Here is a tiny trained network, its code and every weight. The questions are about switching its units off for an input and a class, where a switched-off unit gives its printed mean instead of its output.

import numpy as np


def w(rows, s, z=0):
    codes = np.array(rows[::2]) - 128.0
    scale = np.full(codes.shape[1], s)
    scale[-1] = z or s
    return codes * scale


def norm(h):
    return h / np.sqrt((h * h).mean(-1, keepdims=True) + 1e-5)


def f(y):
    return y / 2 * (1 + np.tanh(0.7978845608 * (y + 0.044715 * y**3)))


def log_softmax(a):
    a = a - a.max(-1, keepdims=True)
    return a - np.log(np.exp(a).sum(-1, keepdims=True))


def net(x, mask):
    res = np.array(x, float).reshape(1, 3) / 4 @ E
    u = 0
    for l in range(3):
        y = f(norm(res) @ A[l][:, :-1].T + A[l][:, -1])
        res = res + np.where(mask[u : u + 6], y, B[l][:, -1]) @ B[l][:, :-1]
        u += 6
    return log_softmax(norm(res)[-1] @ U[:, :-1].T + U[:, -1])


A, B = {}, {}
E = w([
[158,180,23,142,23,37,159,71],'x0',
[153,127,167,219,207,2,152,79],'x1',
[74,122,75,134,146,220,196,140],'x2',
],0.0079)
A[0] = w([
[102,98,109,130,203,152,254,105,125],'0.n0',
[136,17,165,126,174,127,49,184,157],'0.n1',
[149,50,56,107,131,184,101,141,114],'0.n2',
[111,117,43,136,144,219,186,91,3],'0.n3',
[153,137,110,54,103,188,142,80,97],'0.n4',
[169,176,124,172,109,99,56,88,252],'0.n5',
],0.0067,0.0019)
B[0] = w([
[96,99,153,233,15,67,102,198,215],'0.n0',
[161,114,74,182,60,175,174,76,253],'0.n1',
[116,183,98,221,83,55,177,97,182],'0.n2',
[142,35,111,132,15,107,121,85,209],'0.n3',
[154,156,254,89,222,139,144,113,189],'0.n4',
[179,101,185,135,38,238,164,140,227],'0.n5',
],0.0067,0.0041)
A[1] = w([
[59,65,162,162,254,193,74,127,134],'1.n0',
[21,136,83,74,88,187,33,90,169],'1.n1',
[114,189,151,222,189,63,151,99,113],'1.n2',
[168,182,2,118,154,82,170,133,113],'1.n3',
[151,88,106,106,178,96,152,137,57],'1.n4',
[61,156,117,169,192,84,126,144,5],'1.n5',
],0.0075,0.0019)
B[1] = w([
[216,141,88,246,150,78,109,182,253],'1.n0',
[254,121,197,132,121,19,229,186,245],'1.n1',
[121,197,193,48,12,199,178,147,236],'1.n2',
[241,134,133,108,242,126,23,154,174],'1.n3',
[251,255,183,118,160,169,112,234,90],'1.n4',
[173,181,154,168,98,49,181,121,122],'1.n5',
],0.0078,0.0032)
A[2] = w([
[133,148,192,91,78,81,155,200,199],'2.n0',
[187,136,107,67,131,128,174,160,136],'2.n1',
[160,72,201,101,131,108,2,117,34],'2.n2',
[118,43,152,110,86,145,135,79,169],'2.n3',
[192,107,107,129,106,75,42,122,252],'2.n4',
[125,114,101,227,181,141,98,190,221],'2.n5',
],0.0094,0.0024)
B[2] = w([
[43,143,156,130,126,94,149,165,254],'2.n0',
[192,190,185,229,149,136,104,87,188],'2.n1',
[142,3,124,201,74,24,128,169,154],'2.n2',
[30,101,72,85,170,61,66,77,204],'2.n3',
[123,77,26,117,204,254,175,121,225],'2.n4',
[159,155,17,41,126,140,145,51,201],'2.n5',
],0.0089,0.0075)
U = w([
[217,140,46,163,151,182,174,105,208],'0',
[140,225,228,163,62,74,201,206,196],'1',
[86,15,79,160,50,88,168,140,160],'2',
[11,137,91,104,136,114,105,41,125],'3',
[98,220,133,98,204,104,54,158,7],'4',
[123,201,165,36,172,151,30,176,18],'5',
[106,194,153,95,184,143,49,175,3],'6',
[113,138,185,75,185,171,63,144,9],'7',
],0.012,0.0044)

Each question gives the input, the list of numbers given to net, and the class t.
The units are the neurons (one row each of A and B). Each row of codes is followed by its name. A weight is (code - 128) times the scale printed after its matrix; where a second scale follows, it is the last column's (A, B and U).
mask holds one flag per neuron, layer by layer. A switched-off neuron (its flag False) gives its mean, the last column of its row in B, instead of its output. The means were averaged over made-up inputs and are rounded, as every weight is.
A unit's drop is (log p(t) with every unit on - log p(t) with that unit switched off) / (log p(t) with every unit on - log p(t) with every unit switched off).
The circuit of an input: a set's keep is (log p(t) with only the set's units on - log p(t) with every unit switched off) / (log p(t) with every unit on - log p(t) with every unit switched off). Starting from the 12 units with the biggest drops (on a tie, the unit counted first), units are removed one at a time, each time the one whose removal leaves the highest keep (on an exact tie, the one counted first), for as long as the keep stays at least 0.8.
circuit, biggest first: the units of the circuit, biggest drop first
unit that matters most: the unit with the biggest drop
k most important neurons: the k neurons with the biggest drops, biggest first
top k neurons in layer l: the k neurons of layer l with the biggest drops, biggest first
input [2,0,-1], class 3: most important neuron => 0.n5
input [-7,-6,2], class 0: circuit, biggest first => 1.n0, 2.n5
input [-7,-8,-4], class 1: top 2 neurons in layer 1 => 1.n1, 1.n3
input [-1,5,5], class 1: top 2 neurons in layer 1 => 1.n2, 1.n5
input [3,0,3], class 3: 4 most important neurons => 0.n3, 2.n3, 1.n0, 2.n2
input [0,0,-3], class 3: circuit, biggest first => 1.n0, 1.n1
input [-5,-3,8], class 2: 4 most important neurons => 0.n3, 0.n0, 2.n4, 1.n3
input [-3,-4,-2], class 1: 4 most important neurons => 0.n1, 1.n1, 0.n5, 0.n2
input [-1,1,-2], class 3: 3 most important neurons => 2.n3, 0.n1, 1.n0
input [-3,-1,0], class 3: top 2 neurons in layer 0 => 0.n1, 0.n2
input [0,3,-1], class 3: circuit, biggest first => 1.n1, 1.n0
input [3,-3,-2], class 3: top 4 neurons in layer 1 => 1.n0, 1.n2, 1.n1, 1.n3
input [-4,3,-5], class 2: 3 most important neurons => 2.n2, 0.n1, 2.n1
input [1,5,-1], class 1: 2 most important neurons => 1.n2, 0.n3
input [3,-5,4], class 1: unit that matters most => 1.n1
input [-5,0,-6], class 2: 2 most important neurons => 2.n2, 0.n1
input [-3,-5,4], class 1: circuit, biggest first => 1.n1, 2.n4
input [4,-1,-1], class 0: circuit, biggest first => 0.n0, 1.n3
input [1,4,4], class 1: 4 most important neurons => 1.n2, 0.n1, 2.n4, 0.n5
input [4,6,0], class 1: circuit, biggest first => 1.n2
input [5,6,-2], class 1: 4 most important neurons => 1.n2, 0.n3, 0.n1, 2.n5
input [-7,-2,-8], class 2: 2 most important neurons => 2.n2, 2.n1
input [-7,-5,-6], class 0: 2 most important neurons => 1.n0, 0.n3
input [-3,0,-3], class 3: 2 most important neurons => 0.n1, 2.n3
input [0,4,-8], class 2: 2 most important neurons => 2.n2, 0.n5
input [-4,-4,8], class 2: top 2 neurons in layer 1 => 1.n1, 1.n2
input [6,3,-1], class 0: unit that matters most => 1.n3
